Each row is followed by its group and then its class within the group.
[-1.31 -2.20  2.22  0.64  1.92 -0.22 -0.10  0.73  1.32 -1.52  3.58 -0.13
 -2.09 -0.53  0.84 -0.07 -3.50] : E:(97)
[-1.92 -1.33  2.29  0.83  0.84  0.08 -2.82  1.13  0.96  1.88  4.47 -0.17
  0.20 -0.79  1.06  0.12 -3.75] : E:(100)
[-0.22 -0.03  1.75  2.61 -1.20  2.45  0.15 -2.73  0.61  1.54  0.70  0.00
  0.98  0.05 -1.66  0.09  2.28] : Z:(79)
[-0.51 -0.24  0.95  1.33 -1.78  2.02 -1.40 -3.60  2.96  0.98 -2.88 -1.78
  0.62 -0.76 -1.30 -0.91  3.47] : Z:(79)
[ 0.36 -0.38  1.04  1.52  0.68  2.65 -1.34 -0.48  0.04 -0.93  6.71 -0.69
  1.65 -1.14 -0.09 -1.07 -0.57] : W:(91)
[-0.84 -0.25  2.92  0.38 -0.04  1.76  1.17  0.06  1.07  0.80  3.82  0.75
  3.98  0.88 -0.88 -1.07 -0.50] : P:(68)
[ 0.29 -2.63  2.35  0.55 -0.11  0.53 -1.55  1.46  0.70  0.42  4.23 -0.79
 -1.04 -1.35  2.36  0.38 -3.81] : E:(100)
[-2.47 -0.62  2.83  1.57  0.84 -0.36 -2.81 -0.88  2.68 -0.55  1.19 -0.78
 -2.32 -1.07 -0.65  1.83 -0.10] : E:(97)
[ 1.64 -0.48  0.49  4.30 -0.20  3.16  0.77  0.85  0.96 -0.41  1.43  1.04
 -0.95 -0.68 -1.84  0.72  4.01] : Z:(90)
[-2.10 -0.17  2.60  1.33  0.43  3.01  0.43  0.79  0.65 -0.34  5.12 -0.38
  0.25 -0.70 -0.65  1.88  0.05] : W:(81)
[-2.31 -0.95  3.08  2.54 -1.35  1.32 -3.80 -0.28  1.32  1.22 -3.84  0.36
 -0.19 -1.84 -2.21  2.29  1.40] : E:(97)
[-1.21 -1.25  1.35  1.45  0.65 -0.11  0.41  2.11  0.81  0.04  3.55 -0.12
 -0.06 -0.77  0.10 -0.49 -1.53] : W:(81)
[-1.98 -0.95  3.18  1.12 -0.01 -0.75  1.22  1.16  0.40  0.40  1.16  3.04
 -0.62 -0.84  0.70 -0.23 -2.79] : E:(97)
[-2.34 -1.27 -1.39 -3.23  1.14  0.09  2.43  0.12 -0.60 -0.25  0.46  0.07
  3.09  0.80 -0.71 -3.04 -0.26] : W:(91)

Each row is followed by its group and then its class within the group.
[-1.99  3.28  0.34 -0.82 -0.01 -0.86 -0.50  1.77 -0.58  1.65 -2.11 -1.79
  0.78 -0.23  0.64 -2.66 -0.38] : Mr:<73>
[-0.42  1.16 -0.72  0.47  0.65 -0.96 -1.15  0.12  0.29 -1.20 -1.04 -0.04
 -0.04 -0.37  1.74 -0.57  1.05] : Mr:<70>
[ 0.86  2.08 -1.02 -0.33 -0.57 -0.15 -1.04  0.56  1.26 -1.42 -1.21 -0.67
  2.29  1.05  0.48 -0.46  0.44] : Mr:<70>
[ 0.44  1.82  0.54 -0.21 -0.29  0.17 -0.39  0.28  0.50 -0.52 -0.71  0.48
  1.13  1.10 -0.95 -1.52 -0.40] : Mr:<73>
[-0.33  2.68 -1.11 -0.74 -0.18  0.42 -1.08  0.18  0.42 -1.35 -1.85 -0.33
  1.97  1.45  0.00 -0.79  0.83] : Mr:<70>
[ 0.85 -0.43 -0.25  0.13  0.25 -1.12  0.16  0.25  0.45 -0.03 -0.34 -0.63
 -0.32  0.50 -0.20 -0.71 -0.19] : nf:<65>
[-0.45 -0.75 -0.25  0.58  0.59 -2.43  0.27 -0.01 -0.47  0.49  0.33 -0.16
 -0.29  0.06  0.17 -1.49  0.92] : nf:<71>
[ 0.86  0.84 -0.54  0.38 -1.14 -1.02  0.17  0.35  0.32  0.34 -1.48 -0.53
  0.45  0.79 -1.37 -1.28 -1.01] : nf:<71>
[ 1.60 -4.21  0.03 -0.35 -0.92 -1.73  2.13  0.09 -0.59 -0.39  1.43  0.12
 -1.27  0.34 -3.79 -0.50 -0.27] : nf:<72>
[-0.30 -4.41  1.71  0.43  1.96  1.13  2.22 -0.33 -1.00 -0.27  4.74 -0.09
 -2.98 -1.75 -3.01 -0.09 -0.14] : Mr:<62>
[-0.54 -0.31 -0.19 -0.38 -0.55 -1.05  0.57  0.68 -0.44  0.93 -0.62 -0.07
  0.29  0.19 -1.16 -1.18 -0.29] : nf:<72>
[-0.19  1.15 -0.26  0.56 -1.01 -1.15  0.01 -1.24  0.24  0.66 -0.65  0.75
  0.36  0.05  1.05 -0.72 -0.05] : nf:<71>
[-1.13  1.63 -0.48 -0.69 -0.05 -0.15 -1.30 -0.16  0.08 -1.22  0.07  0.36
  1.12 -0.20  1.04 -0.05  0.27] : Mr:<70>
[ 0.01  2.08 -1.67  0.09 -0.52 -0.58 -0.93  0.50  1.01 -0.96 -2.42 -0.49
  2.03  1.13  1.66 -0.74  0.67] : nf:<65>
[ 2.60  1.47 -1.44  0.69 -1.51  0.05  0.03  1.23  1.95 -0.99 -1.84 -0.22
  1.91  2.14  0.23 -0.52  0.04] : nf:<65>
[-0.34  4.46 -1.23 -0.19 -0.79  0.04 -1.33  1.17  1.18 -0.17 -2.38  0.04
  2.46  0.79  1.74 -1.45  0.68] : Mr:<62>
[ 1.59 -0.32 -0.52  0.54 -1.13 -0.99  0.41  0.40 -0.16  0.34 -0.12 -0.99
  0.36  1.09 -2.26 -0.29 -0.62] : nf:<71>
[-0.05 -1.01 -0.56 -0.11  0.02 -1.18  0.42  0.07  0.69  0.16 -1.95  0.04
  0.16  0.71 -0.54 -1.07 -0.89] : nf:<71>
[-1.79  3.89 -0.02 -0.87  0.71  0.01 -2.27  0.68  0.85 -1.43 -1.94  0.35
  1.17  0.80  2.75 -0.90  0.85] : Mr:<62>
[ 0.34  0.21 -0.69  0.92 -1.00 -1.52  0.38 -0.19  0.53 -0.24  0.34  0.13
 -0.51  0.24  0.53 -0.91 -0.47] : nf:<71>
[-0.04 -0.82 -0.58  0.54 -0.57 -2.04  1.29 -0.42 -0.53  1.97 -1.36 -0.43
  0.73  0.13 -1.20 -1.93 -0.11] : nf:<71>
[ 0.14 -0.82 -0.57 -0.21 -0.60 -0.72  0.56  0.30  0.16 -0.33 -0.20 -0.20
  0.39  0.92 -1.29 -0.36 -0.15] : nf:<72>
[ 1.20  2.87 -0.88 -0.57 -1.12  1.71 -0.55  2.29  0.67 -0.42 -1.09 -2.50
  2.90  3.60 -1.44 -0.03 -0.61] : Mr:<62>
[ 0.02  1.48 -0.68  0.27  0.83 -0.27  0.04  0.18 -0.04 -0.58 -0.02 -0.69
 -0.07 -0.49 -0.89 -1.09  0.60] : Mr:<62>
[-1.27  1.25 -0.34 -0.10  0.38  0.87 -0.50  0.63  0.70 -0.83  0.02 -0.17
  1.93  0.25  1.56 -0.07  0.81] : Mr:<62>
[-0.71  4.17 -1.44 -0.12 -0.51  0.05 -1.37  0.66  0.51 -0.80 -2.82 -0.77
  1.80  0.88  0.29 -0.94  0.34] : Mr:<70>
[-1.35  4.78 -1.68 -0.54 -0.34 -0.06 -2.45  0.25  1.18 -1.08 -3.65  0.10
  2.63  1.12  4.31 -0.44  0.96] : Mr:<62>
[-0.93  3.01 -0.07 -0.95  0.06  0.33 -1.58  0.28 -0.52 -0.27 -2.26 -0.92
  1.78  0.98  0.15 -0.62  0.52] : Mr:<73>
[ 1.09 -0.04 -0.88  0.18 -1.20 -0.50  0.20 -0.25  0.52 -1.15 -0.08  0.54
 -0.11  0.73 -1.22  0.29 -0.44] : nf:<71>
[-0.83  1.45 -1.13  0.50  0.52  0.08 -1.16 -0.67  0.25 -1.64 -1.33 -0.13
  1.29  0.21  0.72  0.16  0.25] : Mr:<70>
[ 0.82  2.42 -1.00  0.25 -1.41 -1.32 -1.18  0.55  1.16 -1.03 -2.86 -0.91
  3.03  2.47  0.50 -0.55 -0.47] : nf:<72>
[ 1.10  0.72 -1.12  0.27 -0.90 -1.36 -0.11  0.19  0.25 -0.11 -1.51 -0.29
  1.24  0.96 -2.07 -0.88 -0.29] : nf:<72>
[ 0.56  0.55 -0.39  0.61 -1.21 -2.07 -0.77  1.10  0.60 -1.12  0.07  0.54
  0.57  0.53 -0.68 -0.82 -0.24] : nf:<72>
[ 0.42  1.16 -0.86 -0.06 -0.96 -0.91 -0.48  0.49  0.76 -0.12 -2.06 -0.20
  1.65  1.05 -0.29 -0.64 -1.14] : nf:<71>
[ 0.66  0.95 -0.76  0.13 -1.05 -1.65  0.02  1.54  0.22  1.90 -2.40 -0.64
  1.66  0.98 -0.52 -1.32 -0.46] : nf:<65>
[-2.23  2.76 -0.69 -0.60 -0.06  0.29 -1.49  0.89  1.08 -0.03 -2.73 -0.09
  3.02  1.18  3.13 -0.85  0.42] : Mr:<62>
[-1.47  2.27 -0.17 -1.14 -0.10  0.02 -0.63  1.21  0.28  0.57 -1.72 -0.37
  1.33  0.60  1.80 -1.35  0.34] : Mr:<73>
[-2.38  4.82 -1.38 -0.75 -0.46 -0.04 -1.46  0.87  0.12  0.52 -2.13 -0.75
  2.39  0.08  3.19 -0.84  0.87] : Mr:<62>
[ 0.05  0.63 -0.33  0.65 -0.40 -1.31 -0.62  0.51  0.83  0.35  0.80  0.15
  1.18 -0.59  2.35 -0.30  0.06] : nf:<65>
[-0.16 -4.45  0.07  0.40  0.47 -1.92  2.47 -0.89 -0.88  0.92  2.92 -0.13
 -1.22 -0.30 -2.90 -0.85 -0.64] : nf:<71>
[-1.42  2.80 -0.43 -0.41  1.05  0.40 -1.15  0.56  0.63 -0.28 -1.84 -0.67
  1.13  0.76  2.96 -0.80  1.32] : Mr:<62>
[ 0.65 -0.01 -0.40 -0.09 -0.35 -0.63  0.56 -0.67  0.09  0.11 -0.60 -0.27
 -0.49  0.83 -0.50 -0.80  0.27] : nf:<71>
[-0.69  0.87 -0.59 -0.29  0.41  0.31 -0.24  0.43  0.36 -1.27 -0.90 -0.44
  1.11  0.82 -1.14 -0.91 -0.04] : Mr:<73>
[-1.18  2.81 -0.98 -0.20  0.25  0.74 -0.86  0.04  1.35 -1.04 -1.15 -0.22
  1.69  1.08  3.16 -0.88  0.50] : Mr:<62>
[-1.61  7.64 -2.07 -1.11 -0.95  0.24 -3.68  1.20  1.80 -1.51 -5.57 -0.91
  4.66  1.70  2.87 -1.18  0.71] : Mr:<70>
[ 0.21 -1.22 -0.24 -0.11 -0.24 -1.31  0.77 -0.11 -0.22  0.57 -0.65 -0.42
 -0.32  0.90 -1.09 -0.86 -0.43] : nf:<72>
[ 1.54 -0.27 -0.63 -0.11 -1.01 -0.90  1.11  0.82 -0.04 -0.12 -0.84 -0.34
  0.04  1.59 -2.67 -1.41 -0.01] : nf:<72>
[-1.43  3.19 -0.21 -0.53 -0.16  0.11 -1.33 -0.57  0.43 -0.69 -2.07  1.14
  0.85 -0.36  1.93 -0.64  0.51] : Mr:<62>
[-0.74 -0.90  0.65  0.86  1.39  0.24 -0.10  0.44  0.00 -0.89  2.78  0.05
 -1.67 -1.42  0.88  0.28  0.49] : Mr:<62>

Each row is followed by its group and then its class within the group.
[-1.79  0.87  0.84  0.27  1.77 -0.31 -1.83  0.33  3.55  1.85  0.38  1.57
 -0.45 -0.38  0.81  1.83 -3.23] : [64]:<18>
[-1.52  1.01 -0.33 -0.53  1.37  0.07 -1.53 -0.06  3.36  0.39  1.15  1.94
 -0.33 -0.05  1.91  1.48 -2.64] : [64]:<25>
[-0.78  1.69 -1.47  1.23  0.32  0.23 -2.09 -0.66  0.90  1.61  0.83  0.81
  1.12 -0.05  1.27  1.59 -2.09] : [60]:<14>
[-0.37 -0.65 -1.01 -2.49  1.35 -0.74 -2.06  1.13  3.00 -0.26  0.03  1.23
 -0.72  0.81  0.68  1.23 -2.26] : [62]:<22>
[-1.71 -0.82  2.71 -0.51  0.46  2.59 -1.58 -1.26  0.88 -1.24 -0.32  0.05
 -3.48 -0.02  0.22  2.32 -1.14] : [64]:<21>
[ 0.91  0.20 -1.78 -0.25  1.02  0.14 -0.26  1.35  1.97 -0.59  1.25 -0.08
 -0.04  1.51 -0.90  1.82 -3.21] : [62]:<23>
[-1.11 -0.87  1.85 -1.91  1.54  0.51 -1.46 -0.68  3.84 -0.35 -1.77  1.72
 -1.52  0.95  1.01  2.74 -1.16] : [62]:<23>
[-0.55 -0.03 -0.02  0.92  1.53  2.08 -2.80  1.12  0.75 -2.69  1.85 -0.21
 -1.60  0.51  0.55  1.28 -3.38] : [64]:<21>
[ 0.20  0.61 -2.40  0.84  1.91 -0.86 -2.09  1.00  3.15  2.13  1.48  1.54
  0.92  1.31  1.77  1.44 -3.84] : [60]:<6>
[-1.13  1.59  0.12  1.79  1.58  0.81 -1.71  0.62  2.18 -0.24  1.50  1.01
  0.82  0.05  1.52  1.58 -3.19] : [64]:<18>
[-0.79  0.47 -0.56 -1.31  0.54  1.39 -1.81  0.38  1.37  1.64  0.75  1.72
 -1.22  0.50  0.37  1.69 -1.89] : [60]:<24>
[-0.23 -0.62 -0.49  0.42  0.76  1.60 -0.92  0.48  0.90 -0.63  0.62  0.23
 -1.10  0.54  0.73  0.28 -1.63] : [60]:<14>
[-0.79  0.66 -0.53 -1.44  0.60  0.67 -2.60 -1.28  0.44 -0.80  1.68  0.80
 -1.46  1.62  2.43  1.03 -1.70] : [60]:<14>
[ 0.53 -1.16 -0.61  0.92  1.10  1.50 -2.10  0.40  1.83  1.65  1.60 -0.41
  0.47  0.17  0.26  1.20 -1.86] : [60]:<6>
[-1.21  0.75 -1.30 -0.57  1.56  0.42 -1.30  0.32  2.51  0.10  1.57  1.79
  0.26 -0.31  2.08  1.60 -1.86] : [64]:<25>
[-0.15  0.26  0.34 -1.22  0.21  0.37 -1.17  0.52  0.24  1.10  0.48  0.80
 -1.31  0.17 -0.39  1.44 -1.60] : [60]:<24>
[-1.68 -0.74  0.35  0.44  1.93 -1.26 -3.42  1.33  3.25 -0.52 -0.86  1.12
 -0.64  2.59  0.92  2.22 -5.21] : [62]:<22>
[ 0.34 -0.44 -0.03  0.08  1.32  0.12 -0.31  0.41  1.97 -0.47  0.40  0.07
 -1.07  0.91 -0.05  0.79 -2.99] : [62]:<23>
[ 0.26 -0.52 -0.46 -0.63  1.61  0.67 -0.66  1.03  2.44 -1.62  0.30  0.58
 -1.42  1.04  0.21  1.26 -2.92] : [62]:<23>
[-1.83  1.94 -0.31 -0.91  1.48  0.60 -1.26  0.94  1.87 -0.03  1.45  2.44
  0.61 -0.62  0.60  1.78 -1.57] : [64]:<18>
[ 0.50 -0.71 -0.63  0.99  0.94 -0.18 -2.30  0.80  1.56 -0.38  1.78 -1.05
  0.43  1.05  1.43  1.25 -2.12] : [60]:<6>
[-0.60  0.61  0.22  0.99  2.33 -0.74 -4.17  0.62  2.69  0.32 -0.19  1.55
  1.05  1.60  1.23  1.20 -3.77] : [62]:<16>
[-0.32  0.15 -3.76  0.20  1.89  0.14 -2.40  1.10  2.28 -0.29  3.30  0.26
  0.91  1.44  3.31  0.03 -3.87] : [60]:<14>
[-0.40 -0.37  0.15 -2.74  2.67  1.48 -3.08  0.74  2.38  1.00  1.39  1.69
 -2.19  0.76  1.54  1.87 -1.84] : [60]:<24>
[-0.72  0.48  0.44  1.25  1.48  0.35 -3.09  0.68  2.11  1.39  0.89  0.90
  0.38  0.38  0.99  1.70 -3.24] : [60]:<6>
[-0.79  1.40 -1.91 -0.79  1.42  0.91 -1.11  2.18  2.27  0.10  2.51  1.96
 -0.02 -0.64  0.85  1.65 -2.82] : [64]:<18>
[ 0.33 -0.99 -1.78 -1.62  1.45  1.66 -0.77  0.83  2.19  1.13  2.11  0.07
 -0.81  0.76  1.12 -0.10 -1.67] : [60]:<6>
[ 0.15 -0.52 -0.67 -1.64  0.64  1.77 -1.15  0.83  0.55 -0.21  2.55  0.21
 -1.39  0.78  0.62  0.44 -0.72] : [60]:<24>
[-1.60  0.43  0.51  0.21  1.07  1.51 -1.26 -0.10  1.85  1.42 -0.25  0.68
 -1.92 -0.58 -0.38  1.55 -3.58] : [64]:<21>
[ 0.30 -0.32  0.52 -1.90  2.39 -0.11 -3.16  1.08  3.52 -1.05  0.65  1.02
 -0.56  1.79  1.27  2.34 -2.18] : [62]:<23>
[-1.02 -0.29  1.38  0.22  1.98 -0.98 -3.55  0.87  3.48 -0.84 -0.60  0.18
 -0.31  2.11  1.00  3.03 -4.14] : [62]:<23>
[-0.32 -0.36  0.18 -1.12  1.83 -0.13 -1.26  0.25  3.19 -1.95  0.61  0.72
 -1.22  1.88  1.33  2.04 -2.15] : [62]:<23>
[-1.84  1.54  0.19  0.88  0.95  1.11 -2.64 -1.91  1.36  0.97  0.44  1.22
 -0.24 -0.77  0.95  1.37 -3.98] : [64]:<25>
[-0.18  1.00 -2.03  1.63  0.33 -0.12  0.63  0.24  0.81  1.86  0.98  0.60
  0.73 -0.07  0.79  0.07 -2.58] : [60]:<14>
[ 0.47 -0.72 -0.65  2.35  1.22  0.37 -2.07  0.17  0.97  0.46  1.67 -1.17
  0.76  1.69  1.01  1.09 -2.37] : [60]:<14>
[-0.69  0.03 -2.12  1.97  0.43  2.22 -1.76  0.13 -0.06 -2.58  1.24 -0.72
 -0.68  0.63  0.76  0.94 -2.72] : [64]:<21>
[-0.71  0.76 -0.02  0.69  0.67 -2.48 -1.99 -0.58  0.65  0.39  2.28  0.12
 -0.66  0.18  1.55  1.49 -2.83] : [60]:<14>
[ 0.12 -0.68 -1.52 -1.81  1.37  1.18 -3.16  0.95  1.98 -0.06  3.21  0.15
  0.23  1.16  2.14  0.49 -0.09] : [60]:<14>
[-1.09  1.64 -0.06  2.20  0.76  0.49 -1.16  0.26  1.07  1.11  0.97  0.99
  0.63 -0.08  0.98  1.18 -2.49] : [64]:<25>
[-0.07  0.67 -0.57 -1.10  1.15 -0.72 -2.25  0.28  2.19  1.97  1.74  0.51
 -0.20  1.21  1.02  1.42 -2.15] : [60]:<24>
[ 0.59 -1.58 -0.30  1.05 -0.09  2.05 -1.32  0.91  0.58  0.68  1.55 -1.66
 -1.35  0.19 -0.44 -0.04 -1.35] : [60]:<24>
[-1.12  1.24  0.18 -2.52  1.24  0.72 -1.43  0.85  2.09  0.23  0.97  2.60
 -1.76 -0.11  0.39  1.94 -3.01] : [64]:<21>
